Here is a tiny trained network, its code and every weight. The questions are about switching its units off for an input and a target symbol, where a switched-off unit gives its printed mean instead of its output.

import numpy as np


def w(rows, s, z=0):
    codes = np.array(rows[::2]) - 128.0
    scale = np.full(codes.shape[1], s)
    scale[-1] = z or s
    return codes * scale


def softmax(a):
    e = np.exp(a - a.max(-1, keepdims=True))
    return e / e.sum(-1, keepdims=True)


def log_softmax(a):
    a = a - a.max(-1, keepdims=True)
    return a - np.log(np.exp(a).sum(-1, keepdims=True))


def net(x, mask):
    ids = ['ΓΘΛΞΠΣΩαβζημτφψ'.index(c) for c in x.split()]
    T = len(ids)
    res = E[ids] + P[:T]
    u = 0
    for l in range(3):
        r = res
        for j in range(2):
            rows = slice(2 * j, 2 * j + 2)
            q, k, v = (r @ M[l][rows].T for M in (Q, K, V))
            z = softmax(np.where(np.tri(T) > 0, q @ k.T / 2**0.5, -1e9)) @ v
            o = O[l][rows]
            res = res + np.where(mask[u + j], z, o[:, -1]) @ o[:, :-1]
        u += 2
    return log_softmax(res[-1] @ U[:, :-1].T + U[:, -1])


Q, K, V, O = {}, {}, {}, {}
E = w([
[62,93,109,129,126,4,143,96],'Γ',
[177,103,144,24,95,110,164,122],'Θ',
[50,152,161,84,160,124,198,172],'Λ',
[106,82,100,76,170,142,64,153],'Ξ',
[172,167,111,113,188,67,131,179],'Π',
[66,130,98,218,144,96,112,199],'Σ',
[89,107,170,98,100,37,83,187],'Ω',
[191,77,79,154,87,79,77,146],'α',
[133,46,191,163,172,108,170,165],'β',
[171,149,157,113,103,143,114,255],'ζ',
[151,145,138,163,57,25,236,179],'η',
[109,193,50,73,73,100,110,155],'μ',
[122,97,83,128,139,113,207,83],'τ',
[86,77,128,131,49,127,168,158],'φ',
[154,120,95,124,161,197,174,187],'ψ',
],0.019)
P = w([
[138,168,160,142,166,244,3,13],'0',
[143,109,91,92,198,94,168,200],'1',
[142,98,84,79,194,77,170,197],'2',
[139,103,100,90,191,86,188,201],'3',
[132,94,98,85,186,73,187,198],'4',
[128,94,104,87,185,71,179,206],'5',
[121,100,107,84,195,62,184,199],'6',
[119,97,110,86,201,74,185,203],'7',
[116,90,99,81,196,66,186,209],'8',
[114,103,99,89,193,68,199,206],'9',
[115,95,105,86,195,59,198,206],'10',
[105,100,102,91,198,64,197,212],'11',
[107,101,106,85,192,50,191,202],'12',
],0.0074)
Q[0] = w([
[175,155,28,169,204,69,166,158],'L0H1',
[108,205,152,249,43,245,117,3],'L0H1',
[76,81,50,8,136,40,191,242],'L0H2',
[97,98,58,136,70,74,126,192],'L0H2',
],0.0061)
K[0] = w([
[165,165,106,174,76,147,87,89],'L0H1',
[90,90,30,109,143,98,189,207],'L0H1',
[108,188,255,127,106,192,99,35],'L0H2',
[157,150,138,164,123,179,97,75],'L0H2',
],0.0098)
V[0] = w([
[162,217,2,146,247,58,191,116],'L0H1',
[238,166,243,55,248,81,56,9],'L0H1',
[100,22,124,150,170,138,182,59],'L0H2',
[221,57,140,221,194,43,143,244],'L0H2',
],0.0042)
O[0] = w([
[134,226,88,155,185,125,173,83,10],'L0H1',
[188,138,173,97,169,97,131,93,252],'L0H1',
[108,33,150,143,161,130,161,61,145],'L0H2',
[202,111,160,254,140,130,99,143,38],'L0H2',
],0.0088,0.0014)
Q[1] = w([
[119,102,130,67,218,56,108,214],'L1H1',
[110,98,41,148,156,45,196,195],'L1H1',
[22,84,150,159,149,16,169,163],'L1H2',
[130,139,225,141,33,2,233,144],'L1H2',
],0.0079)
K[1] = w([
[92,153,196,148,165,190,71,78],'L1H1',
[99,143,167,213,83,201,111,40],'L1H1',
[75,198,174,162,106,189,37,53],'L1H2',
[201,235,254,240,78,109,136,55],'L1H2',
],0.0072)
V[1] = w([
[45,176,203,184,151,151,76,44],'L1H1',
[132,138,128,178,13,40,255,86],'L1H1',
[137,120,161,109,108,104,105,69],'L1H2',
[139,206,221,203,88,154,102,18],'L1H2',
],0.0059)
O[1] = w([
[8,111,128,186,211,101,128,125,176],'L1H1',
[195,80,2,45,174,152,125,241,3],'L1H1',
[90,91,107,68,150,119,142,116,142],'L1H2',
[150,49,19,21,215,145,73,250,70],'L1H2',
],0.0068,0.0041)
Q[2] = w([
[105,158,121,175,94,124,133,127],'L2H1',
[87,107,173,103,137,94,145,115],'L2H1',
[91,116,182,143,105,7,241,146],'L2H2',
[96,128,109,108,179,174,79,95],'L2H2',
],0.012)
K[2] = w([
[146,167,94,173,104,152,116,126],'L2H1',
[99,87,146,80,167,201,93,112],'L2H1',
[96,94,79,76,241,245,1,56],'L2H2',
[90,176,146,186,186,45,191,164],'L2H2',
],0.0099)
V[2] = w([
[106,158,165,182,97,115,131,114],'L2H1',
[146,106,54,103,161,231,74,155],'L2H1',
[139,113,73,123,134,253,43,54],'L2H2',
[136,137,199,124,157,236,205,159],'L2H2',
],0.0062)
O[2] = w([
[95,122,81,100,210,130,111,255,144],'L2H1',
[54,169,225,212,95,29,248,83,28],'L2H1',
[233,106,29,175,110,251,65,72,253],'L2H2',
[164,144,158,105,179,237,221,167,98],'L2H2',
],0.0062,0.0041)
U = w([
[65,118,91,138,137,29,138,71,25],'Γ',
[192,133,166,35,90,122,157,94,99],'Θ',
[50,182,134,68,176,157,180,166,125],'Λ',
[76,159,193,174,102,122,100,59,215],'Ξ',
[205,194,74,104,218,101,110,160,175],'Π',
[65,148,54,232,149,129,109,187,130],'Σ',
[94,123,186,87,93,59,54,193,1],'Ω',
[204,101,62,184,82,102,69,119,197],'α',
[162,37,178,167,185,132,154,156,61],'β',
[170,178,185,131,79,159,99,234,119],'ζ',
[142,154,138,178,65,40,226,162,74],'η',
[93,241,34,104,68,124,110,124,169],'μ',
[138,112,3,133,168,152,202,60,169],'τ',
[84,68,72,124,30,188,149,184,189],'φ',
[155,179,119,206,120,202,197,125,244],'ψ',
],0.0076,0.0047)

Each question gives the input, a string of symbols that net reads in full, and the target symbol t.
The units are the heads (2 rows each of Q, K, V and O). Each row of codes is followed by its name. A weight is (code - 128) times the scale printed after its matrix; where a second scale follows, it is the last column's (O and U).
mask holds one flag per head, layer by layer. A switched-off head (its flag False) gives its mean, the last column of its rows in O, instead of its output. The means were averaged over made-up inputs and are rounded, as every weight is.
A unit's drop is (log p(t) with every unit on - log p(t) with that unit switched off) / (log p(t) with every unit on - log p(t) with every unit switched off).
The circuit of an input: a set's keep is (log p(t) with only the set's units on - log p(t) with every unit switched off) / (log p(t) with every unit on - log p(t) with every unit switched off). Starting from all 6 units, units are removed one at a time, each time the one whose removal leaves the highest keep (on an exact tie, the one counted first), for as long as the keep stays at least 0.8.
circuit, biggest first: the units of the circuit, biggest drop first
most important unit: the unit with the biggest drop
which heads matter: for each layer, one digit per head in row order, 1 if its drop is at least 0.15 and else 0, layers parted by /
input ψ β ζ, target ψ: most important unit : L2H2
input Σ Ω Π η Λ Π Σ η, target Σ: circuit, biggest first : L1H1, L0H1, L2H1
input α ψ Π, target α: circuit, biggest first : L2H2, L0H2
input α Λ ζ α η Θ ψ β Γ φ β Θ, target α: circuit, biggest first : L2H2, L0H2
input μ τ μ Π τ φ μ Γ, target μ: circuit, biggest first : L0H2, L0H1
input Λ Λ Λ ζ τ α φ φ, target Λ: circuit, biggest first : L2H2, L0H2
input Γ Λ Γ Λ Λ Ξ φ ζ Π μ τ Λ, target Γ: circuit, biggest first : L2H2, L1H2, L2H1, L1H1
input η φ ψ Ω β ζ φ β Θ α τ, target η: circuit, biggest first : L2H1, L2H2, L1H1, L1H2
input φ β Θ τ Ξ Π φ ψ β, target φ: circuit, biggest first : L0H1, L1H1
input Ω φ ψ Λ φ α φ, target Ω: which heads matter : 10 / 00 / 01
input φ Ξ ψ φ Π φ α Θ, target φ: which heads matter : 10 / 01 / 00
input Π φ Θ φ β Ω Ξ τ η α ψ, target Π: which heads matter : 11 / 00 / 10
input ψ Λ Λ β β Π, target ψ: circuit, biggest first : L2H2, L1H1
input Θ φ η φ α η ψ α τ, target Θ: circuit, biggest first : L0H1, L1H1, L0H2
input Θ Π α Π φ η Θ Θ β Λ, target Θ: most important unit : L0H1
input η β ψ Ω Λ β, target η: circuit, biggest first : L2H1, L1H1, L1H2, L2H2
input β η Π μ Θ β Γ Ω Π Π Λ Ξ, target β: which heads matter : 11 / 00 / 01
input φ τ Ω Π Λ μ Ξ ψ η Θ Σ, target φ: circuit, biggest first : L0H1, L0H2
input Λ Ξ φ β φ φ ψ μ φ α Ξ ψ, target Λ: which heads matter : 01 / 10 / 11
input β Ω τ Ω, target β: circuit, biggest first : L0H2, L2H2
input η Θ Γ φ Π Π, target η: most important unit : L2H1
input φ ψ β φ α Π τ Π Σ α, target φ: which heads matter : 11 / 00 / 00
input φ Λ Γ μ, target φ: which heads matter : 10 / 00 / 00
input τ Λ τ η, target τ: which heads matter : 11 / 00 / 01
input Ξ Σ Γ Λ β α η η α η μ Ξ, target Ξ: which heads matter : 00 / 11 / 00
